Here is a tiny trained network, its code and every weight. The questions are about switching its units off for an input and a target symbol, where a switched-off unit gives its printed mean instead of its output.

import numpy as np


def w(rows, s, z=0):
    codes = np.array(rows[::2]) - 128.0
    scale = np.full(codes.shape[1], s)
    scale[-1] = z or s
    return codes * scale


def f(y):
    return y / 2 * (1 + np.tanh(0.7978845608 * (y + 0.044715 * y**3)))


def softmax(a):
    e = np.exp(a - a.max(-1, keepdims=True))
    return e / e.sum(-1, keepdims=True)


def log_softmax(a):
    a = a - a.max(-1, keepdims=True)
    return a - np.log(np.exp(a).sum(-1, keepdims=True))


def net(x, mask):
    ids = ['βγδεζηθξπτφ'.index(c) for c in x.split()]
    T = len(ids)
    res = E[ids] + P[:T]
    u = 0
    for l in range(3):
        q, k, v = (res @ M[l].T for M in (Q, K, V))
        z = softmax(np.where(np.tri(T) > 0, q @ k.T / 4**0.5, -1e9)) @ v
        res = res + np.where(mask[u], z, O[l][:, -1]) @ O[l][:, :-1]
        u += 1
        y = f(res @ A[l][:, :-1].T + A[l][:, -1])
        res = res + np.where(mask[u : u + 8], y, B[l][:, -1]) @ B[l][:, :-1]
        u += 8
    return log_softmax(res[-1] @ U[:, :-1].T + U[:, -1])


Q, K, V, O, A, B = {}, {}, {}, {}, {}, {}
E = w([
[4,67,217,138,124],'β',
[145,90,222,200,115],'γ',
[114,100,202,139,169],'δ',
[71,236,149,164,137],'ε',
[106,129,79,137,214],'ζ',
[78,93,119,145,67],'η',
[193,190,11,200,202],'θ',
[119,156,154,139,133],'ξ',
[58,70,170,202,57],'π',
[34,213,123,74,175],'τ',
[129,172,113,82,128],'φ',
],0.017)
P = w([
[208,224,112,96,100],'0',
[93,14,104,210,254],'1',
[108,139,181,74,160],'2',
[112,80,89,224,217],'3',
[96,112,186,58,169],'4',
[140,96,101,217,200],'5',
[91,109,186,54,168],'6',
[160,174,81,241,175],'7',
[93,95,182,42,173],'8',
],0.0052)
Q[0] = w([
[127,68,155,135,79],'0.h1',
[157,31,81,2,109],'0.h1',
[139,38,125,138,125],'0.h1',
[176,83,132,114,191],'0.h1',
],0.0093)
K[0] = w([
[185,109,220,141,2],'0.h1',
[191,105,146,16,65],'0.h1',
[111,48,53,138,123],'0.h1',
[151,127,51,120,171],'0.h1',
],0.0067)
V[0] = w([
[67,253,196,237,173],'0.h1',
[250,84,125,127,153],'0.h1',
[118,122,143,205,109],'0.h1',
[158,171,118,122,157],'0.h1',
],0.0053)
O[0] = w([
[101,2,187,93,179,253],'0.h1',
[202,186,102,103,91,66],'0.h1',
[105,72,176,137,126,154],'0.h1',
[99,93,92,113,158,134],'0.h1',
],0.0059,0.0082)
A[0] = w([
[160,113,107,168,94,3],'0.n1',
[82,84,191,102,191,124],'0.n2',
[91,215,104,15,237,239],'0.n3',
[130,159,104,41,202,137],'0.n4',
[202,46,77,172,192,103],'0.n5',
[238,176,27,161,167,62],'0.n6',
[254,182,240,208,66,186],'0.n7',
[141,109,176,162,142,173],'0.n8',
],0.0078,0.0044)
B[0] = w([
[178,248,67,163,145,116],'0.n1',
[208,144,150,158,109,255],'0.n2',
[254,109,167,223,145,235],'0.n3',
[202,141,162,202,23,161],'0.n4',
[30,46,57,111,44,152],'0.n5',
[91,158,217,46,43,145],'0.n6',
[92,86,36,77,228,132],'0.n7',
[187,71,132,128,129,178],'0.n8',
],0.008,0.01)
Q[1] = w([
[133,34,65,192,137],'1.h1',
[117,131,110,211,29],'1.h1',
[250,84,254,239,43],'1.h1',
[65,49,110,115,108],'1.h1',
],0.0062)
K[1] = w([
[123,153,79,84,145],'1.h1',
[129,184,37,230,155],'1.h1',
[71,184,152,181,251],'1.h1',
[3,102,99,145,67],'1.h1',
],0.0071)
V[1] = w([
[94,72,46,237,109],'1.h1',
[184,155,160,52,229],'1.h1',
[203,107,68,127,1],'1.h1',
[110,181,68,172,110],'1.h1',
],0.0052)
O[1] = w([
[165,225,140,141,226,195],'1.h1',
[176,200,216,195,203,160],'1.h1',
[144,129,89,109,186,14],'1.h1',
[167,254,178,126,166,4],'1.h1',
],0.0061,0.0036)
A[1] = w([
[168,117,143,69,198,91],'1.n1',
[134,128,213,132,93,137],'1.n2',
[8,126,137,106,146,226],'1.n3',
[141,204,143,45,66,3],'1.n4',
[5,122,155,84,125,204],'1.n5',
[117,210,151,87,83,71],'1.n6',
[155,97,72,114,167,112],'1.n7',
[82,83,80,181,68,65],'1.n8',
],0.011,0.0061)
B[1] = w([
[63,165,233,131,121,132],'1.n1',
[85,255,152,77,166,246],'1.n2',
[229,138,51,37,77,154],'1.n3',
[113,52,110,243,169,128],'1.n4',
[240,172,68,80,100,158],'1.n5',
[185,70,59,126,89,124],'1.n6',
[177,137,170,208,22,132],'1.n7',
[44,196,131,150,199,158],'1.n8',
],0.0068,0.012)
Q[2] = w([
[117,138,172,41,143],'2.h1',
[142,254,96,110,106],'2.h1',
[153,106,194,134,46],'2.h1',
[118,128,138,188,96],'2.h1',
],0.0069)
K[2] = w([
[136,114,116,242,119],'2.h1',
[125,253,57,91,68],'2.h1',
[89,34,147,218,82],'2.h1',
[125,179,111,194,172],'2.h1',
],0.006)
V[2] = w([
[177,2,110,137,177],'2.h1',
[156,163,183,69,102],'2.h1',
[129,16,140,159,137],'2.h1',
[146,61,98,12,214],'2.h1',
],0.0052)
O[2] = w([
[124,2,28,194,41,171],'2.h1',
[175,150,161,75,129,159],'2.h1',
[214,181,205,90,63,176],'2.h1',
[101,82,145,32,154,4],'2.h1',
],0.0055,0.0037)
A[2] = w([
[111,141,125,83,206,192],'2.n1',
[89,74,71,53,158,176],'2.n2',
[103,207,139,2,111,3],'2.n3',
[156,68,166,199,247,110],'2.n4',
[45,91,47,225,103,167],'2.n5',
[99,241,152,115,136,119],'2.n6',
[151,121,133,65,93,33],'2.n7',
[80,204,191,152,111,40],'2.n8',
],0.009,0.0056)
B[2] = w([
[193,254,170,100,90,145],'2.n1',
[179,126,207,78,174,139],'2.n2',
[8,170,82,193,115,137],'2.n3',
[69,168,36,106,47,253],'2.n4',
[149,93,159,146,247,154],'2.n5',
[125,41,153,131,202,190],'2.n6',
[90,141,65,151,170,128],'2.n7',
[102,40,72,126,177,189],'2.n8',
],0.0095,0.014)
U = w([
[210,199,254,144,154,188],'β',
[162,63,120,123,160,44],'γ',
[77,84,178,105,64,148],'δ',
[5,199,127,156,125,69],'ε',
[135,131,61,159,199,2],'ζ',
[193,98,110,47,177,138],'η',
[112,174,82,58,165,209],'θ',
[112,125,134,111,115,148],'ξ',
[59,102,248,140,227,178],'π',
[133,239,137,179,157,43],'τ',
[179,187,165,182,78,214],'φ',
],0.0082,0.0046)

Each question gives the input, a string of symbols that net reads in full, and the target symbol t.
The units are the heads (4 rows each of Q, K, V and O) and the neurons (one row each of A and B). Each row of codes is followed by its name. A weight is (code - 128) times the scale printed after its matrix; where a second scale follows, it is the last column's (O, A, B and U).
mask holds one flag per unit, layer by layer, with each layer's heads first. A switched-off unit (its flag False) gives its mean, the last column of its rows in O or B, instead of its output. The means were averaged over made-up inputs and are rounded, as every weight is.
A unit's drop is (log p(t) with every unit on - log p(t) with that unit switched off) / (log p(t) with every unit on - log p(t) with every unit switched off).
The circuit of an input: a set's keep is (log p(t) with only the set's units on - log p(t) with every unit switched off) / (log p(t) with every unit on - log p(t) with every unit switched off). Starting from the 12 units with the biggest drops (on a tie, the unit counted first), units are removed one at a time, each time the one whose removal leaves the highest keep (on an exact tie, the one counted first), for as long as the keep stays at least 0.8.
circuit, biggest first: the units of the circuit, biggest drop first
unit that matters most: the unit with the biggest drop
top k neurons: the k neurons with the biggest drops, biggest first
k most important neurons of layer l: the k neurons of layer l with the biggest drops, biggest first
input ε ε ε φ θ γ, target γ: circuit, biggest first => (0.n7; 2.h1; 0.n8)
input ε η ε, target π: circuit, biggest first => (2.n6; 2.h1)
input ε φ π φ φ, target β: circuit, biggest first => (2.n4; 0.n4)
input β δ π π ε β τ φ, target φ: 3 most important neurons of layer 2 => (2.n8; 2.n6; 2.n5)
input θ γ ε θ π π, target π: circuit, biggest first => (2.n5; 1.n8)
input τ ζ θ, target φ: 3 most important neurons of layer 2 => (2.n8; 2.n6; 2.n2)
input β ζ τ β γ, target δ: unit that matters most => 0.n8
input η ζ τ φ θ τ θ γ, target γ: circuit, biggest first => (0.n7; 1.n2)
input ζ ε π, target π: circuit, biggest first => (2.n4; 1.n2)
input ε θ ε ε ξ π θ, target π: top 2 neurons => (0.n6; 2.n4)
input ζ γ γ π ζ θ θ, target φ: 2 most important neurons of layer 0 => (0.n5; 0.n3)
input ε γ φ φ ε η, target η: 3 most important neurons of layer 1 => (1.n2; 1.n3; 1.n5)
input ε ζ δ ξ γ ε τ φ, target φ: 2 most important neurons of layer 0 => (0.n6; 0.n3)
input ε ζ τ φ π θ δ δ, target δ: top neuron => (1.n2)
input π φ β θ ε β γ, target δ: 2 most important neurons of layer 0 => (0.n7; 0.n8)
input ε π ξ, target π: top 4 neurons => (1.n2; 0.n5; 2.n6; 2.n8)
input ε ε ε φ ε β θ, target π: 3 most important neurons of layer 0 => (0.n5; 0.n6; 0.n2)
input θ δ η η, target η: top 2 neurons => (1.n2; 0.n3)
input φ τ β ε ε δ τ π ξ, target π: 2 most important neurons of layer 0 => (0.n5; 0.n7)
input ζ τ β θ, target θ: 2 most important neurons of layer 2 => (2.n3; 2.n2)
input η ε τ ε γ ε ξ β, target β: top 2 neurons => (0.n3; 0.n2)
input π φ π π φ φ η, target θ: top neuron => (0.n3)
input ε π ζ ε δ δ ζ, target φ: 2 most important neurons of layer 2 => (2.n8; 2.n6)
input δ ζ η, target θ: 2 most important neurons of layer 0 => (0.n3; 0.n2)
input τ ζ π ε ζ, target φ: top 2 neurons => (0.n3; 2.n8)
input γ τ θ ε π β, target β: 2 most important neurons of layer 2 => (2.n4; 2.n8)
input ε η β γ ε θ, target θ: 2 most important neurons of layer 2 => (2.n2; 2.n3)
input π τ φ, target β: most important neuron of layer 2 => (2.n3)
